Below are the code and all the weights of a small trained network. Each question names an input and a class and asks about switching units off, where a switched-off unit gives its printed mean instead of its output.

import numpy as np


def w(rows, s, z=0):
    codes = np.array(rows[::2]) - 128.0
    scale = np.full(codes.shape[1], s)
    scale[-1] = z or s
    return codes * scale


def f(y):
    return y / 2 * (1 + np.tanh(0.7978845608 * (y + 0.044715 * y**3)))


def log_softmax(a):
    a = a - a.max(-1, keepdims=True)
    return a - np.log(np.exp(a).sum(-1, keepdims=True))


def net(x, mask):
    res = np.array(x, float).reshape(1, 3) / 4 @ E
    y = f(res @ A[0][:, :-1].T + A[0][:, -1])
    res = res + np.where(mask, y, B[0][:, -1]) @ B[0][:, :-1]
    return log_softmax(res[-1] @ U[:, :-1].T + U[:, -1])


A, B = {}, {}
E = w([
[5,175,154],'x0',
[124,56,225],'x1',
[63,35,52],'x2',
],0.011)
A[0] = w([
[186,81,115,85],'n1',
[186,95,95,102],'n2',
[36,134,129,82],'n3',
[175,102,113,84],'n4',
[89,43,47,108],'n5',
[106,196,66,85],'n6',
[138,192,31,132],'n7',
[157,178,199,129],'n8',
[192,113,90,96],'n9',
[194,96,129,80],'n10',
[86,162,149,100],'n11',
[183,92,136,73],'n12',
[78,10,106,82],'n13',
[124,106,102,67],'n14',
[68,178,122,77],'n15',
[192,84,114,128],'n16',
[90,132,160,75],'n17',
[188,93,119,93],'n18',
[161,189,201,93],'n19',
[162,184,165,124],'n20',
[65,148,151,71],'n21',
[186,108,86,89],'n22',
[196,101,114,172],'n23',
[138,126,157,66],'n24',
[161,183,178,105],'n25',
[95,82,37,80],'n26',
[130,87,190,99],'n27',
[169,207,171,60],'n28',
[143,186,34,41],'n29',
[49,169,164,114],'n30',
[155,166,66,75],'n31',
[129,83,197,76],'n32',
[121,34,249,81],'n33',
[209,115,136,85],'n34',
[113,64,177,88],'n35',
[57,152,162,71],'n36',
[202,92,107,147],'n37',
[70,159,140,78],'n38',
[124,91,185,67],'n39',
[60,163,147,248],'n40',
],0.014,0.012)
B[0] = w([
[95,137,135,158],'n1',
[88,126,143,163],'n2',
[94,121,128,182],'n3',
[79,163,135,145],'n4',
[144,116,64,208],'n5',
[155,197,163,172],'n6',
[192,147,162,206],'n7',
[134,110,76,190],'n8',
[95,130,144,163],'n9',
[99,138,134,157],'n10',
[103,127,131,154],'n11',
[105,152,135,149],'n12',
[142,141,47,203],'n13',
[102,207,105,127],'n14',
[94,156,145,163],'n15',
[84,101,142,176],'n16',
[101,173,135,139],'n17',
[98,130,138,158],'n18',
[125,124,69,183],'n19',
[128,106,68,177],'n20',
[96,146,137,157],'n21',
[88,143,147,159],'n22',
[97,85,151,193],'n23',
[98,255,106,124],'n24',
[116,122,63,174],'n25',
[137,150,87,182],'n26',
[161,183,142,163],'n27',
[128,151,70,171],'n28',
[165,218,158,167],'n29',
[85,98,147,194],'n30',
[132,213,152,155],'n31',
[153,195,143,162],'n32',
[191,195,164,215],'n33',
[104,127,128,167],'n34',
[158,200,139,166],'n35',
[82,141,144,166],'n36',
[94,95,146,189],'n37',
[86,150,138,157],'n38',
[128,190,134,149],'n39',
[116,68,151,247],'n40',
],0.018,0.015)
U = w([
[128,124,25,88],'0',
[48,118,174,108],'1',
[184,174,176,145],'2',
[193,5,168,252],'3',
[150,91,148,79],'4',
[150,90,147,77],'5',
],0.021,0.023)

Each question gives the input, the list of numbers given to net, and the class t.
The units are the neurons (one row each of A and B). Each row of codes is followed by its name. A weight is (code - 128) times the scale printed after its matrix; where a second scale follows, it is the last column's (A, B and U).
mask holds one flag per neuron, in row order. A switched-off neuron (its flag False) gives its mean, the last column of its row in B, instead of its output. The means were averaged over made-up inputs and are rounded, as every weight is.
A unit's drop is (log p(t) with every unit on - log p(t) with that unit switched off) / (log p(t) with every unit on - log p(t) with every unit switched off).
The circuit of an input: a set's keep is (log p(t) with only the set's units on - log p(t) with every unit switched off) / (log p(t) with every unit on - log p(t) with every unit switched off). Starting from the 12 units with the biggest drops (on a tie, the unit counted first), units are removed one at a time, each time the one whose removal leaves the highest keep (on an exact tie, the one counted first), for as long as the keep stays at least 0.8.
circuit, biggest first: the units of the circuit, biggest drop first
top k neurons: the k neurons with the biggest drops, biggest first
drop of u: that unit's drop, to one decimal
input [4,-5,-4], class 2: circuit, biggest first => [n6]
input [1,-7,-7], class 0: top 2 neurons => [n20, n28]
input [7,8,3], class 2: top 2 neurons => [n33, n35]
input [-2,7,7], class 0: top 3 neurons => [n13, n5, n7]
input [6,-4,-6], class 0: top 3 neurons => [n28, n19, n20]
input [1,7,8], class 0: top 2 neurons => [n13, n5]
input [4,0,4], class 0: top 4 neurons => [n13, n5, n23, n37]
input [8,-2,8], class 0: top 3 neurons => [n5, n13, n26]
input [-6,6,-2], class 1: drop of n7 => 0.2
input [6,0,-6], class 0: top 2 neurons => [n19, n8]
input [2,-4,3], class 2: drop of n8 => 0.1
input [-7,0,6], class 1: drop of n16 => 0.3
